Here is a tiny trained network, its code and every weight. The questions are about switching its units off for an input and a target symbol, where a switched-off unit gives its printed mean instead of its output.

import numpy as np


def w(rows, s, z=0):
    codes = np.array(rows[::2]) - 128.0
    scale = np.full(codes.shape[1], s)
    scale[-1] = z or s
    return codes * scale


def f(y):
    return y / 2 * (1 + np.tanh(0.7978845608 * (y + 0.044715 * y**3)))


def softmax(a):
    e = np.exp(a - a.max(-1, keepdims=True))
    return e / e.sum(-1, keepdims=True)


def log_softmax(a):
    a = a - a.max(-1, keepdims=True)
    return a - np.log(np.exp(a).sum(-1, keepdims=True))


def net(x, mask):
    ids = ['αγδζηθλμξπτφψω'.index(c) for c in x.split()]
    T = len(ids)
    res = E[ids] + P[:T]
    u = 0
    for l in range(2):
        q, k, v = (res @ M[l].T for M in (Q, K, V))
        z = softmax(np.where(np.tri(T) > 0, q @ k.T / 2**0.5, -1e9)) @ v
        res = res + np.where(mask[u], z, O[l][:, -1]) @ O[l][:, :-1]
        u += 1
        y = f(res @ A[l][:, :-1].T + A[l][:, -1])
        res = res + np.where(mask[u : u + 16], y, B[l][:, -1]) @ B[l][:, :-1]
        u += 16
    return log_softmax(res[-1] @ U[:, :-1].T + U[:, -1])


Q, K, V, O, A, B = {}, {}, {}, {}, {}, {}
E = w([
[119,165,29,153,157,141,158],'α',
[85,142,90,136,133,109,37],'γ',
[184,110,122,107,135,57,143],'δ',
[87,105,199,53,67,150,119],'ζ',
[80,70,152,51,91,160,125],'η',
[167,237,146,130,47,130,133],'θ',
[159,102,104,139,107,36,132],'λ',
[113,238,72,134,139,141,20],'μ',
[98,135,187,164,37,98,85],'ξ',
[65,44,139,181,135,122,106],'π',
[123,121,147,191,246,87,147],'τ',
[181,129,159,137,123,28,180],'φ',
[120,169,238,157,189,165,145],'ψ',
[1,166,141,133,179,182,164],'ω',
],0.0085)
P = w([
[237,93,121,118,136,207,20],'0',
[135,149,132,58,159,113,54],'1',
[123,147,135,65,154,104,82],'2',
[111,146,141,87,142,123,102],'3',
[94,142,146,91,134,120,129],'4',
[89,144,145,106,130,117,156],'5',
[80,144,154,119,124,124,183],'6',
[65,145,148,132,118,125,212],'7',
[62,146,155,144,109,130,232],'8',
[52,149,160,165,101,126,254],'9',
],0.0057)
Q[0] = w([
[199,161,126,164,204,4,144],'0.h0',
[166,173,101,245,167,188,73],'0.h0',
],0.024)
K[0] = w([
[254,96,92,109,107,173,12],'0.h0',
[79,199,88,6,193,135,64],'0.h0',
],0.02)
V[0] = w([
[94,141,201,245,131,44,86],'0.h0',
[100,138,31,126,9,106,108],'0.h0',
],0.012)
O[0] = w([
[110,157,178,219,177,2,17,197],'0.h0',
[161,47,136,234,42,220,125,2],'0.h0',
],0.0052,0.00075)
A[0] = w([
[176,118,34,181,221,127,145,86],'0.n0',
[153,40,87,176,152,166,129,85],'0.n1',
[129,9,151,130,76,132,129,85],'0.n2',
[130,198,49,147,140,121,110,82],'0.n3',
[82,154,118,192,142,168,101,82],'0.n4',
[111,135,70,108,108,79,160,97],'0.n5',
[125,100,131,170,148,164,175,53],'0.n6',
[82,64,115,108,167,150,133,61],'0.n7',
[199,106,127,132,116,139,167,86],'0.n8',
[80,105,118,87,89,160,172,3],'0.n9',
[167,94,161,147,123,135,87,65],'0.n10',
[117,90,57,96,157,118,141,95],'0.n11',
[182,160,124,85,28,97,145,54],'0.n12',
[140,111,174,124,158,209,119,73],'0.n13',
[129,106,129,131,123,119,119,99],'0.n14',
[103,90,144,142,120,120,109,103],'0.n15',
],0.014,0.0044)
B[0] = w([
[71,127,158,3,68,71,144,192],'0.n0',
[138,91,84,121,196,156,67,110],'0.n1',
[120,186,104,128,30,197,177,207],'0.n2',
[128,133,186,185,67,229,100,237],'0.n3',
[105,133,181,71,127,206,168,230],'0.n4',
[165,74,157,139,212,189,108,248],'0.n5',
[109,90,110,173,157,97,100,82],'0.n6',
[95,207,100,103,115,85,130,127],'0.n7',
[171,89,140,101,95,148,127,120],'0.n8',
[133,159,200,90,228,160,154,144],'0.n9',
[153,162,97,98,104,158,108,84],'0.n10',
[106,135,128,62,158,162,155,172],'0.n11',
[147,224,80,53,143,153,206,207],'0.n12',
[80,201,213,103,173,90,77,107],'0.n13',
[137,134,98,130,111,115,135,74],'0.n14',
[124,93,64,85,126,113,148,139],'0.n15',
],0.015,0.0011)
Q[1] = w([
[6,81,167,74,57,167,99],'1.h0',
[7,199,90,96,110,77,149],'1.h0',
],0.019)
K[1] = w([
[43,38,154,214,110,157,226],'1.h0',
[130,179,141,218,191,88,248],'1.h0',
],0.017)
V[1] = w([
[191,149,251,151,110,70,198],'1.h0',
[224,84,158,66,54,78,132],'1.h0',
],0.012)
O[1] = w([
[254,77,126,15,105,139,87,70],'1.h0',
[132,34,236,97,58,168,153,3],'1.h0',
],0.0061,0.0031)
A[1] = w([
[223,91,71,131,122,186,159,11],'1.n0',
[113,58,123,87,132,4,127,122],'1.n1',
[89,42,151,118,171,92,157,78],'1.n2',
[71,149,153,111,49,100,183,131],'1.n3',
[140,67,114,122,16,114,156,99],'1.n4',
[185,184,130,109,106,151,122,2],'1.n5',
[102,89,107,194,139,59,75,104],'1.n6',
[204,18,68,112,116,111,130,151],'1.n7',
[100,85,196,150,211,27,88,41],'1.n8',
[210,67,77,235,67,35,85,42],'1.n9',
[177,65,39,170,95,104,199,107],'1.n10',
[184,77,95,184,43,52,125,178],'1.n11',
[158,169,24,105,56,70,106,73],'1.n12',
[148,72,105,154,196,157,71,168],'1.n13',
[205,74,25,126,137,26,123,100],'1.n14',
[100,128,135,97,167,85,120,70],'1.n15',
],0.011,0.0061)
B[1] = w([
[74,157,101,173,187,107,93,160],'1.n0',
[124,149,35,128,82,105,94,196],'1.n1',
[192,137,71,128,123,125,161,165],'1.n2',
[93,73,147,96,136,133,95,253],'1.n3',
[151,128,109,183,202,158,193,217],'1.n4',
[181,122,183,139,91,44,134,152],'1.n5',
[126,112,133,89,133,39,162,184],'1.n6',
[133,152,190,91,60,75,184,191],'1.n7',
[178,77,165,125,198,160,109,191],'1.n8',
[139,129,54,3,167,192,135,158],'1.n9',
[139,185,172,99,101,139,55,184],'1.n10',
[168,118,92,195,98,99,96,204],'1.n11',
[121,134,186,217,162,150,173,165],'1.n12',
[124,144,155,120,76,94,68,162],'1.n13',
[125,164,111,81,131,225,125,168],'1.n14',
[162,142,96,160,148,128,154,168],'1.n15',
],0.019,0.0053)
U = w([
[35,67,156,41,125,217,142,254],'α',
[29,105,103,175,65,1,38,244],'γ',
[127,108,132,73,135,144,238,61],'δ',
[105,185,168,46,129,108,169,61],'ζ',
[67,226,58,159,210,139,164,91],'η',
[139,182,179,210,107,78,147,81],'θ',
[126,53,93,233,115,179,119,210],'λ',
[100,195,134,217,23,189,2,135],'μ',
[133,77,13,120,133,94,82,77],'ξ',
[105,84,120,97,188,81,155,14],'π',
[145,102,167,78,70,107,116,87],'τ',
[142,133,74,154,42,91,163,124],'φ',
[161,115,171,107,185,143,39,119],'ψ',
[146,181,76,88,66,176,110,138],'ω',
],0.004,0.0035)

Each question gives the input, a string of symbols that net reads in full, and the target symbol t.
The units are the heads (2 rows each of Q, K, V and O) and the neurons (one row each of A and B). Each row of codes is followed by its name. A weight is (code - 128) times the scale printed after its matrix; where a second scale follows, it is the last column's (O, A, B and U).
mask holds one flag per unit, layer by layer, with each layer's heads first. A switched-off unit (its flag False) gives its mean, the last column of its rows in O or B, instead of its output. The means were averaged over made-up inputs and are rounded, as every weight is.
A unit's drop is (log p(t) with every unit on - log p(t) with that unit switched off) / (log p(t) with every unit on - log p(t) with every unit switched off).
The circuit of an input: a set's keep is (log p(t) with only the set's units on - log p(t) with every unit switched off) / (log p(t) with every unit on - log p(t) with every unit switched off). Starting from the 12 units with the biggest drops (on a tie, the unit counted first), units are removed one at a time, each time the one whose removal leaves the highest keep (on an exact tie, the one counted first), for as long as the keep stays at least 0.8.
units of the circuit, in order: the units of the circuit, biggest drop first
unit that matters most: the unit with the biggest drop
k most important neurons: the k neurons with the biggest drops, biggest first
top k neurons in layer l: the k neurons of layer l with the biggest drops, biggest first
input φ λ μ ω ω λ π, target η: 4 most important neurons => 0.n3; 0.n0; 0.n7; 0.n15
input φ π ω α ζ, target η: unit that matters most => 1.h0
input λ ξ η ψ ψ, target ψ: units of the circuit, in order => 1.n8; 0.n13; 0.n2
input ψ λ δ, target ψ: units of the circuit, in order => 0.h0; 0.n5; 1.n8
input γ λ γ ψ α θ ξ ψ ξ, target ω: 2 most important neurons => 1.n14; 1.n9
input τ ξ δ, target τ: top 2 neurons in layer 0 => 0.n0; 0.n5
input ζ π α μ μ, target μ: units of the circuit, in order => 0.n3; 1.n6
input ξ ζ α λ ξ φ, target ξ: top 2 neurons in layer 1 => 1.n9; 1.n11
input μ ζ ω ω α θ ω, target η: units of the circuit, in order => 1.h0; 1.n3; 0.n0
input ψ μ ξ γ λ, target ψ: units of the circuit, in order => 0.h0; 0.n5; 1.n8
input η φ ζ, target φ: 2 most important neurons => 1.n7; 1.n1
input α α δ, target α: top 2 neurons in layer 0 => 0.n1; 0.n0
input η ζ ζ τ ω λ δ π δ, target η: 3 most important neurons => 0.n9; 0.n1; 1.n0
input α ξ λ ξ α μ λ ξ, target λ: 2 most important neurons => 1.n4; 1.n11
input λ λ ω ω γ ψ ω ψ λ τ, target ω: 2 most important neurons => 1.n14; 0.n3
input δ π α λ, target δ: 2 most important neurons => 1.n4; 1.n7
input ψ λ α ω τ α θ τ λ, target ψ: 2 most important neurons => 0.n5; 1.n8
input ω θ λ ξ ω α ψ α ξ ζ, target λ: unit that matters most => 0.h0
input τ η ω π α λ α λ, target τ: 2 most important neurons => 0.n5; 0.n0
input φ ξ η η ω γ ζ τ λ, target φ: 2 most important neurons => 1.n7; 1.n1
input μ τ λ λ ψ λ π λ, target μ: 2 most important neurons => 1.n10; 0.n2
input ψ λ ψ α δ λ ξ ω ξ, target η: most important neuron => 1.n12
input α ω φ λ, target α: 3 most important neurons => 0.n1; 1.n3; 0.n0
input λ α ω ψ η λ, target λ: 2 most important neurons => 1.n4; 0.n1
input π λ α δ ω τ ω λ ζ λ, target π: top 2 neurons in layer 1 => 1.n6; 1.n8
input δ θ ω λ φ λ α λ ω φ, target δ: top 2 neurons in layer 0 => 0.n5; 0.n8
input ω λ α λ φ γ λ θ, target θ: unit that matters most => 0.n12
input ξ γ ω λ, target ξ: top 2 neurons in layer 0 => 0.n4; 0.n10
